[[101 129 147 138]
 [142 139 124 144]
 [145 119 139 113]] >> 139

[[122 123 146 120 141]
 [131 138 103 156 115]] >> 123

[[155 123 125 133 138 113]
 [103 129 148 108 119 119]] >> 123

[[122 121 122 119]
 [130 119 136 103]
 [109 112 109 119]] >> 119

[[142 141 133 135 129 145 151]
 [123 126 126 129 126 129 127]
 [128 137 138 134 139 134 142]] >> 126

[[128 116 111 101 103 131]
 [110 101 101 106 114 127]] >> 116

[[130 123 145 105 128 131 115]
 [124 139 132 126 125 108 127]
 [117 119 151 121 128 151 150]] >> 139

[[114 117 143 124 130 120]
 [133 126 140 123 130 121]
 [104 122 128 128 122 126]] >> 126

[[113 128 119 139 109]
 [156 140 148 130 156]
 [107 113 105 109 108]] >> 140
---
[[123 128 115 138 129 107 117]
 [111 148 128 121 151 128 126]
 [143 149 108 120 117 141 108]] yields 117

[[113 125 115 133 124 135 132]
 [147 137 129 134 130 130 125]
 [105 120 117 128 120 127 133]] yields 132

[[126 109 114 121]
 [125 131 137 150]
 [128 109 109 122]] yields 121

[[140 123 103 130 144]
 [138 122 107 131 143]
 [141 122 100 129 146]] yields 144

[[128 128 128 128 128 127]
 [131 154 143 127 139 108]
 [128 128 128 128 129 127]] yields 127

[[120 124 105 135 125 122 130]
 [134 120 115 119 132 138 118]
 [120 122 112 117 150 139 105]] yields 130

[[133 151 126 131 131 123]
 [141 129 121 112 113 123]
 [143 121 114 112 115 124]] yields 123

[[142 138 119 113 138 111 110]
 [133 134 140 113 148 132 119]
 [127 145 116 112 151 110 115]] yields 110
---
Q:
[[132 135 155 127 117]
 [122 102 133 141 131]]
A: 117

Q:
[[155 127 155 103]
 [120 119 115 141]
 [ 99 119 127 143]]
A: 141

Q:
[[126 132 155 129]
 [131 130 115 128]
 [133 134 132 125]]
A: 128

Q:
[[107 127 107 128]
 [115 124 121 123]
 [148 127 137 125]]
A: 123

Q:
[[126 137 138 123 151]
 [128 131 123 128 121]
 [129 123 123 125 138]]
A: 121

Q:
[[132 104 147 136 149 131 113]
 [128 120 128 124 127 137 125]]
A: 113

Q:
[[124 112 126  98 113 107]
 [139 135 109 157 105 136]
 [148 128 105 100 121 106]]
A: 136

Q:
[[122 120 148 139 144 105]
 [130 130 135 118 115 139]
 [118 113 133 145 141 145]]
A: 139

Q:
[[152 125 131 120 136 120]
 [146 130 111 128 136 120]]
A: 120

Q:
[[123 144 121 109 108 131 116]
 [123 113 100 106 111 128 127]]
A: 116
---
[[112 122 128 142 129 123]
 [150 139 131 115 129 133]
 [128 116 126 122 111 141]
 [116 121 152 138 132 142]
 [112 142 129 144 150 102]
 [136 134 121 117 128 124]
 [123 146 126 133 127 108]
 [110 118 128 139 126 126]
 [130 106 126 134 128 146]] => 106

[[120 127 114 124 154 116 137 146]
 [118 118 117 131 151 111 136 147]
 [136 114 129 146 133 115 127 143]
 [119 149 138 118 114 122 134 128]
 [144 144 137 149 126 122 123 131]
 [139 126 148 129 110 141 128 128]] => 126

[[101 109 153 114 136 130 100 110 108 139 132]
 [134 151 115 116 144 117 119 143 156 146 138]
 [132 125 110 120 122 149 113 129 138 132 143]
 [102 105 142 144 155 106 151 104 110 141 119]
 [139 154 138 146 135 156 118 107 123 105 127]
 [139 135 141 126 130 149 123 150 124 108 144]
 [128 102 126 118 129 105 121 150 115 117 130]] => 102

[[128 133 110 136 142 125 115 129]
 [131 134 143 122 134 130 118 131]
 [140 123 118 117 124 133 120 116]
 [130 127 121 118 127 128 132 127]
 [140 106 122 116 130 121 132 124]
 [134 130 144 151 127 130 133 130]
 [115 142 120 125 126 108 137 132]] => 142

[[134 126 130 125 123 124 123 130 133 129 128 118 126 115 133]
 [135 135 133 138 136 139 136 135 135 137 141 137 111 123 123]
 [115 116 120 115 110 115 106 118 117 122 114 120 132 137 137]
 [121 126 124 121 127 124 127 125 130 127 121 121 134 120 122]
 [128 129 125 125 129 129 125 128 131 133 120 123 138 135 134]
 [140 129 134 136 134 135 142 130 135 126 142 134 121 108 125]
 [127 135 131 133 132 129 128 134 125 121 135 123 115 137 135]
 [120 124 123 118 125 120 124 124 128 125 118 122 137 122 127]
 [135 134 132 137 137 138 139 133 133 133 141 139 113 124 129]
 [131 133 129 132 129 138 123 136 133 130 137 131 116 135 128]
 [123 133 127 131 130 129 123 131 123 123 133 137 131 137 128]] => 133

[[124 125 129 134 128 135 122 131 123 124 126 123 133]
 [132 132 130 127 126 118 122 122 129 129 126 130 115]
 [127 127 140 125 121 131 123 127 121 120 130 124 126]
 [129 139 142 111 132 128 157 133 135 115 133 120 133]
 [144 116 126 136 132 129 135 129 134 141 134 131 135]
 [126 126 122 131 127 123 127 122 129 127 132 126 125]
 [125 127 121 137 128 123 129 129 126 128 131 128 127]
 [132 121 137 126 125 133 125 134 125 122 128 121 132]
 [127 128 126 125 127 123 128 128 130 126 131 128 126]
 [128 126 121 133 126 124 124 126 128 128 126 126 124]
 [125 125 119 134 126 123 123 126 127 128 130 128 126]] => 125
---
[[137 112 128 117 117 134 123 127 130 142]
 [133 138 126 115 118 133 123 125 132 140]
 [136 135 124 139 134 130 115 132 138 154]
 [116 127 152 106 141 145 113 124 139 132]
 [128 121 121 140 120 133 124 123 148 152]
 [118 124 120 133 124 125 112 122 156 142]
 [115 117 148 108 146 134 122 142 124 120]
 [128 130 135 140 125 134 125 122 158 154]
 [113 117 147 109 146 134 122 142 122 119]
 [119 135 146 105 148 139 117 132 141 136]] gives 141

[[126 129 127 129 126 130 134 120]
 [123 132 133 132 127 132 126 121]
 [135 138 126 123 138 142 133 126]
 [118 134 136 122 140 113 125 132]
 [127 127 121 119 145 131 128 123]
 [109 113 106 130 125 136 125 148]
 [133 116 140 109 104 134 118 149]
 [125 125 131 124 124 120 131 125]
 [125 116 138 135 123 132 142 130]
 [128 133 123 114 135 142 120 127]
 [124 126 127 129 124 123 129 121]
 [124 131 135 129 125 124 128 123]] gives 128

[[129 132 123 140 125 124 129 133 135 132 127 130 114 133 127]
 [141 121 121 126 140 122 122 124 117 126 120 119 121 127 114]
 [123 132 130 119 133 126 131 130 127 150 125 124 128 121 137]
 [127 131 110 132 112 140 137 120 128 123 129 122 140 123 131]
 [130 142 127 133 126 126 141 125 144 126 137 130 124 128 127]
 [124 123 129 129 125 142 119 142 130 116 121 124 122 122 131]] gives 122

[[125 126 150 131 140 134]
 [125 135 124 127 125 139]
 [125 134 124 130 129 136]
 [125 134 127 127 129 136]
 [122 140 122 127 129 142]
 [128 125 123 127 127 134]
 [124 139 124 127 129 136]
 [125 134 129 127 130 136]
 [125 134 124 127 129 136]
 [123 134 122 127 129 139]] gives 129

[[136 143 125 141 122 116 129 113]
 [131 146 139 126 128 143 127 115]
 [133 136 118 133 128 107 141 126]
 [123 132 141 116 129 149 124 131]
 [134 141 121 137 123 109 136 120]
 [133 129 116 126 137 115 148 131]
 [129 117 117 141 123 108 123 129]
 [124 143 133 126 114 110 129 134]
 [134 117 122 129 144 145 133 121]
 [130 134 122 118 139 124 150 134]] gives 150
